Here is a tiny trained network, its code and every weight. The questions are about switching its units off for an input and a class, where a switched-off unit gives its printed mean instead of its output.

import numpy as np


def w(rows, s, z=0):
    codes = np.array(rows[::2]) - 128.0
    scale = np.full(codes.shape[1], s)
    scale[-1] = z or s
    return codes * scale


def norm(h):
    return h / np.sqrt((h * h).mean(-1, keepdims=True) + 1e-5)


def f(y):
    return y / 2 * (1 + np.tanh(0.7978845608 * (y + 0.044715 * y**3)))


def log_softmax(a):
    a = a - a.max(-1, keepdims=True)
    return a - np.log(np.exp(a).sum(-1, keepdims=True))


def net(x, mask):
    res = np.array(x, float).reshape(1, 3) / 4 @ E
    u = 0
    for l in range(4):
        y = f(norm(res) @ A[l][:, :-1].T + A[l][:, -1])
        res = res + np.where(mask[u : u + 10], y, B[l][:, -1]) @ B[l][:, :-1]
        u += 10
    return log_softmax(norm(res)[-1] @ U[:, :-1].T + U[:, -1])


A, B = {}, {}
E = w([
[89,253,128,103,156,23,25,135],'x0',
[71,229,161,153,144,78,249,172],'x1',
[131,163,75,185,105,161,89,197],'x2',
],0.0021)
A[0] = w([
[128,158,123,127,119,133,143,134,5],'L0N0',
[139,135,121,131,133,125,131,121,122],'L0N1',
[141,146,100,75,136,78,30,66,92],'L0N2',
[160,146,151,136,127,121,128,151,27],'L0N3',
[119,130,130,137,104,123,127,114,126],'L0N4',
[103,120,109,138,124,96,97,115,117],'L0N5',
[139,157,113,197,80,173,180,209,7],'L0N6',
[107,123,145,180,96,125,253,160,72],'L0N7',
[126,117,131,107,146,97,89,65,93],'L0N8',
[121,147,49,169,112,144,72,155,101],'L0N9',
],0.0034,0.0021)
B[0] = w([
[79,171,123,154,150,103,153,132,61],'L0N0',
[119,123,143,147,132,127,123,127,124],'L0N1',
[93,120,197,67,207,219,94,197,249],'L0N2',
[58,191,105,154,154,96,135,120,68],'L0N3',
[126,132,130,135,137,131,123,124,127],'L0N4',
[132,135,155,89,136,129,106,165,137],'L0N5',
[10,57,79,102,232,165,121,149,142],'L0N6',
[138,168,152,103,181,251,140,136,216],'L0N7',
[67,101,102,122,186,194,107,137,149],'L0N8',
[217,140,193,140,74,149,106,152,174],'L0N9',
],0.0023,0.0014)
A[1] = w([
[87,176,153,131,135,33,140,161,23],'L1N0',
[112,114,134,179,118,114,241,99,86],'L1N1',
[163,108,127,64,144,113,114,103,54],'L1N2',
[196,1,95,131,92,199,106,91,69],'L1N3',
[150,107,149,132,125,82,110,115,50],'L1N4',
[92,142,49,193,110,166,149,174,97],'L1N5',
[96,169,143,135,126,59,132,139,7],'L1N6',
[94,206,131,132,122,33,137,131,13],'L1N7',
[126,139,130,112,143,130,115,132,109],'L1N8',
[117,125,97,180,118,148,140,140,51],'L1N9',
],0.0035,0.0014)
B[1] = w([
[143,30,67,153,99,147,160,90,159],'L1N0',
[198,212,171,61,137,204,82,126,158],'L1N1',
[77,135,133,116,176,130,147,140,130],'L1N2',
[55,210,70,169,123,1,216,126,251],'L1N3',
[135,118,109,137,167,134,116,128,110],'L1N4',
[75,128,101,152,174,174,105,188,143],'L1N5',
[152,44,86,155,114,137,138,97,130],'L1N6',
[155,20,72,145,81,143,177,101,164],'L1N7',
[126,97,137,118,102,127,140,134,131],'L1N8',
[91,148,106,139,161,126,72,144,114],'L1N9',
],0.003,0.0027)
A[2] = w([
[147,61,232,48,231,141,74,52,15],'L2N0',
[150,186,173,178,105,243,35,211,34],'L2N1',
[183,165,36,232,82,120,154,137,77],'L2N2',
[46,99,132,94,138,65,248,4,110],'L2N3',
[185,142,29,230,95,148,165,164,72],'L2N4',
[121,68,131,94,86,73,160,40,20],'L2N5',
[136,83,108,106,107,154,148,145,123],'L2N6',
[152,169,99,183,111,119,160,154,7],'L2N7',
[185,120,91,90,120,98,93,71,83],'L2N8',
[135,171,95,131,145,125,114,108,113],'L2N9',
],0.0029,0.0012)
B[2] = w([
[53,87,116,113,83,105,228,163,167],'L2N0',
[182,129,48,143,165,147,177,103,164],'L2N1',
[81,91,151,123,125,78,147,144,180],'L2N2',
[227,152,87,165,153,101,3,72,252],'L2N3',
[56,115,130,110,142,101,125,134,184],'L2N4',
[137,174,102,148,187,113,132,122,153],'L2N5',
[112,156,128,122,150,112,95,124,129],'L2N6',
[104,97,117,119,133,129,104,121,129],'L2N7',
[121,169,112,110,142,151,216,137,128],'L2N8',
[127,111,125,131,109,147,161,110,130],'L2N9',
],0.0037,0.0026)
A[3] = w([
[12,56,222,44,151,117,127,140,70],'L3N0',
[51,110,81,165,112,83,117,161,33],'L3N1',
[162,138,244,72,123,166,164,81,4],'L3N2',
[169,154,208,84,134,175,147,77,41],'L3N3',
[92,154,132,100,131,105,163,148,163],'L3N4',
[136,47,85,134,123,171,136,96,167],'L3N5',
[254,147,126,131,91,182,36,176,20],'L3N6',
[179,144,200,132,135,170,165,97,30],'L3N7',
[193,122,130,134,129,66,95,54,72],'L3N8',
[41,72,102,175,82,81,136,154,13],'L3N9',
],0.0047,0.0017)
B[3] = w([
[45,130,3,84,119,131,65,96,196],'L3N0',
[116,87,243,119,72,91,136,113,209],'L3N1',
[114,155,205,96,100,121,68,77,156],'L3N2',
[105,117,197,117,105,85,106,103,153],'L3N3',
[113,65,103,143,126,135,70,115,164],'L3N4',
[124,247,153,132,151,80,85,152,145],'L3N5',
[201,45,139,95,36,145,170,141,176],'L3N6',
[100,73,181,87,115,110,61,129,135],'L3N7',
[155,155,63,176,199,164,199,119,250],'L3N8',
[108,117,218,161,61,57,125,148,208],'L3N9',
],0.0039,0.0024)
U = w([
[210,162,52,178,202,87,170,58,249],'0',
[65,97,172,185,61,33,136,166,217],'1',
[137,143,245,64,134,158,115,62,78],'2',
[80,154,115,154,178,233,169,202,71],'3',
[28,108,41,44,136,126,66,102,6],'4',
[244,78,88,92,60,167,116,176,35],'5',
],0.011,0.0011)

Each question gives the input, the list of numbers given to net, and the class t.
The units are the neurons (one row each of A and B). Each row of codes is followed by its name. A weight is (code - 128) times the scale printed after its matrix; where a second scale follows, it is the last column's (A, B and U).
mask holds one flag per neuron, layer by layer. A switched-off neuron (its flag False) gives its mean, the last column of its row in B, instead of its output. The means were averaged over made-up inputs and are rounded, as every weight is.
A unit's drop is (log p(t) with every unit on - log p(t) with that unit switched off) / (log p(t) with every unit on - log p(t) with every unit switched off).
The circuit of an input: a set's keep is (log p(t) with only the set's units on - log p(t) with every unit switched off) / (log p(t) with every unit on - log p(t) with every unit switched off). Starting from the 12 units with the biggest drops (on a tie, the unit counted first), units are removed one at a time, each time the one whose removal leaves the highest keep (on an exact tie, the one counted first), for as long as the keep stays at least 0.8.
units of the circuit, in order: the units of the circuit, biggest drop first
top k neurons: the k neurons with the biggest drops, biggest first
k most important neurons of layer l: the k neurons of layer l with the biggest drops, biggest first
drop of u: that unit's drop, to one decimal
input [1,-2,-7], class 4: units of the circuit, in order => [L3N0]
input [-5,0,-6], class 0: units of the circuit, in order => [L1N3, L2N3]
input [6,0,8], class 5: units of the circuit, in order => [L1N3, L3N6]
input [3,-3,1], class 5: units of the circuit, in order => [L0N9, L3N6]
input [-1,8,4], class 3: units of the circuit, in order => [L0N7, L1N3]
input [0,7,-6], class 2: units of the circuit, in order => [L1N3, L3N2]
input [4,0,5], class 5: top 2 neurons => [L1N3, L0N9]
input [0,0,6], class 1: 2 most important neurons of layer 1 => [L1N1, L1N2]
input [8,-2,5], class 5: top 2 neurons => [L3N6, L1N3]
input [1,-1,-2], class 4: top 2 neurons => [L0N2, L3N0]
input [6,0,-8], class 4: 2 most important neurons of layer 0 => [L0N2, L0N8]
input [-5,-4,1], class 1: top 3 neurons => [L2N2, L2N4, L1N3]
input [0,5,-8], class 2: top 2 neurons => [L1N1, L1N3]
input [4,-7,7], class 5: units of the circuit, in order => [L3N6]
input [-4,-1,-1], class 0: top 2 neurons => [L1N3, L2N3]
input [4,-1,8], class 5: top 2 neurons => [L1N3, L3N6]
input [-6,1,1], class 3: top 3 neurons => [L0N7, L1N1, L1N3]
input [-4,-3,0], class 0: top 2 neurons => [L2N3, L2N0]
input [-1,-8,8], class 1: top 3 neurons => [L1N3, L2N3, L1N1]
input [0,4,1], class 3: 2 most important neurons of layer 0 => [L0N7, L0N6]
input [-6,-3,-7], class 0: drop of L1N3 => 0.8
input [-6,-2,1], class 1: drop of L2N1 => 0.1
input [8,-5,8], class 5: drop of L3N6 => 0.2
